Below are the code and all the weights of a small trained network. Each question names an input and a target symbol and asks about switching units off, where a switched-off unit gives its printed mean instead of its output.

import numpy as np


def w(rows, s, z=0):
    codes = np.array(rows[::2]) - 128.0
    scale = np.full(codes.shape[1], s)
    scale[-1] = z or s
    return codes * scale


def f(y):
    return np.maximum(y, 0)


def softmax(a):
    e = np.exp(a - a.max(-1, keepdims=True))
    return e / e.sum(-1, keepdims=True)


def log_softmax(a):
    a = a - a.max(-1, keepdims=True)
    return a - np.log(np.exp(a).sum(-1, keepdims=True))


def net(x, mask):
    ids = ['ΞΦβδεζηθλμτψ'.index(c) for c in x.split()]
    T = len(ids)
    res = E[ids] + P[:T]
    r = res
    for j in range(2):
        rows = slice(3 * j, 3 * j + 3)
        q, k, v = (r @ M[0][rows].T for M in (Q, K, V))
        z = softmax(np.where(np.tri(T) > 0, q @ k.T / 3**0.5, -1e9)) @ v
        o = O[0][rows]
        res = res + np.where(mask[j], z, o[:, -1]) @ o[:, :-1]
    y = f(res @ A[0][:, :-1].T + A[0][:, -1])
    res = res + np.where(mask[2:6], y, B[0][:, -1]) @ B[0][:, :-1]
    return log_softmax(res[-1] @ U[:, :-1].T + U[:, -1])


Q, K, V, O, A, B = {}, {}, {}, {}, {}, {}
E = w([
[116,161,132,121,80,158],'Ξ',
[3,81,104,168,136,168],'Φ',
[70,111,151,109,120,78],'β',
[102,43,170,56,46,93],'δ',
[135,149,140,93,124,114],'ε',
[163,150,133,101,125,194],'ζ',
[83,151,98,76,85,154],'η',
[157,178,222,145,117,210],'θ',
[96,94,116,196,152,1],'λ',
[160,188,188,189,190,145],'μ',
[135,217,103,181,102,138],'τ',
[129,73,134,121,144,132],'ψ',
],0.024)
P = w([
[71,18,117,124,97,133],'0',
[144,152,247,160,123,114],'1',
[121,171,101,110,183,134],'2',
[43,49,47,167,144,155],'3',
[129,177,215,199,108,103],'4',
[114,170,70,109,189,131],'5',
],0.014)
Q[0] = w([
[224,24,119,180,1,94],'head 0',
[182,122,79,15,91,58],'head 0',
[97,156,48,67,162,115],'head 0',
[173,124,109,113,86,145],'head 1',
[69,129,83,185,129,182],'head 1',
[146,169,138,82,82,101],'head 1',
],0.0082)
K[0] = w([
[80,67,176,147,112,71],'head 0',
[107,110,123,17,101,113],'head 0',
[203,137,139,32,68,146],'head 0',
[136,133,149,117,67,137],'head 1',
[149,174,92,170,193,121],'head 1',
[104,148,153,2,74,94],'head 1',
],0.01)
V[0] = w([
[4,73,151,183,199,168],'head 0',
[87,141,114,175,186,54],'head 0',
[123,166,154,202,127,254],'head 0',
[147,117,90,94,193,107],'head 1',
[150,70,164,59,141,207],'head 1',
[123,116,4,12,47,226],'head 1',
],0.0091)
O[0] = w([
[109,42,149,12,89,121,254],'head 0',
[22,149,108,92,187,22,146],'head 0',
[182,59,253,33,80,97,249],'head 0',
[226,51,75,162,138,170,69],'head 1',
[46,90,98,158,234,79,119],'head 1',
[183,147,35,47,38,157,33],'head 1',
],0.0064,0.0061)
A[0] = w([
[126,57,123,147,126,64,5],'neuron 0',
[126,106,210,164,115,58,96],'neuron 1',
[164,166,248,154,143,76,117],'neuron 2',
[72,101,159,128,13,197,110],'neuron 3',
],0.011,0.0033)
B[0] = w([
[121,225,157,186,176,254,168],'neuron 0',
[141,90,53,178,115,91,231],'neuron 1',
[149,133,105,44,106,151,251],'neuron 2',
[211,167,151,133,145,78,208],'neuron 3',
],0.0099,0.02)
U = w([
[128,222,119,117,58,128,50],'Ξ',
[123,170,194,53,164,159,3],'Φ',
[71,218,99,49,170,88,120],'β',
[96,190,67,80,35,115,155],'δ',
[80,64,73,67,45,89,180],'ε',
[230,102,54,167,108,152,36],'ζ',
[105,130,19,89,23,152,113],'η',
[143,95,187,94,191,24,91],'θ',
[131,129,204,181,111,115,210],'λ',
[103,25,127,97,140,135,178],'μ',
[135,229,202,146,86,88,151],'τ',
[115,134,146,100,144,254,221],'ψ',
],0.0087,0.0044)

Each question gives the input, a string of symbols that net reads in full, and the target symbol t.
The units are the heads (3 rows each of Q, K, V and O) and the neurons (one row each of A and B). Each row of codes is followed by its name. A weight is (code - 128) times the scale printed after its matrix; where a second scale follows, it is the last column's (O, A, B and U).
mask holds one flag per unit, heads first, then neurons. A switched-off unit (its flag False) gives its mean, the last column of its rows in O or B, instead of its output. The means were averaged over made-up inputs and are rounded, as every weight is.
A unit's drop is (log p(t) with every unit on - log p(t) with that unit switched off) / (log p(t) with every unit on - log p(t) with every unit switched off).
The circuit of an input: a set's keep is (log p(t) with only the set's units on - log p(t) with every unit switched off) / (log p(t) with every unit on - log p(t) with every unit switched off). Starting from all 6 units, units are removed one at a time, each time the one whose removal leaves the highest keep (on an exact tie, the one counted first), for as long as the keep stays at least 0.8.
circuit, biggest first: the units of the circuit, biggest drop first
unit that matters most: the unit with the biggest drop
k most important neurons: the k neurons with the biggest drops, biggest first
input ζ λ Φ Φ, target λ: circuit, biggest first : [neuron 2; head 1]
input τ ζ λ ψ η, target τ: unit that matters most : neuron 3
input ψ ε η μ, target μ: circuit, biggest first : [neuron 3; head 0]
input ε ζ μ ζ, target μ: circuit, biggest first : [head 1; neuron 0]
input μ η λ, target ζ: circuit, biggest first : [neuron 1; head 1; neuron 0]
input λ τ τ θ, target τ: circuit, biggest first : [neuron 3; head 1]
input ζ ψ ψ ζ μ, target ε: circuit, biggest first : [neuron 2; neuron 1; head 0]
input ψ δ ζ ζ, target ζ: circuit, biggest first : [head 0; neuron 2]
input λ ζ θ η η θ, target Φ: circuit, biggest first : [neuron 2; head 0; neuron 3]
input ζ η ζ τ, target τ: circuit, biggest first : [neuron 1; neuron 2]
input δ ε δ Ξ θ, target ζ: circuit, biggest first : [neuron 1; head 0]
input λ θ θ ζ, target θ: 2 most important neurons : [neuron 0; neuron 3]
input Φ θ Ξ, target τ: 3 most important neurons : [neuron 1; neuron 2; neuron 3]
input θ ψ ε δ, target ψ: 2 most important neurons : [neuron 0; neuron 1]
input θ Ξ ε ψ λ Φ, target λ: unit that matters most : head 1
input ε β ε θ, target θ: 2 most important neurons : [neuron 3; neuron 0]
input θ μ η ψ, target ψ: 3 most important neurons : [neuron 0; neuron 2; neuron 3]
input μ β Ξ λ, target λ: 3 most important neurons : [neuron 0; neuron 2; neuron 1]
input ε ζ ζ θ θ, target ζ: 3 most important neurons : [neuron 1; neuron 3; neuron 2]
input τ Ξ η τ ε, target δ: most important neuron : [neuron 2]
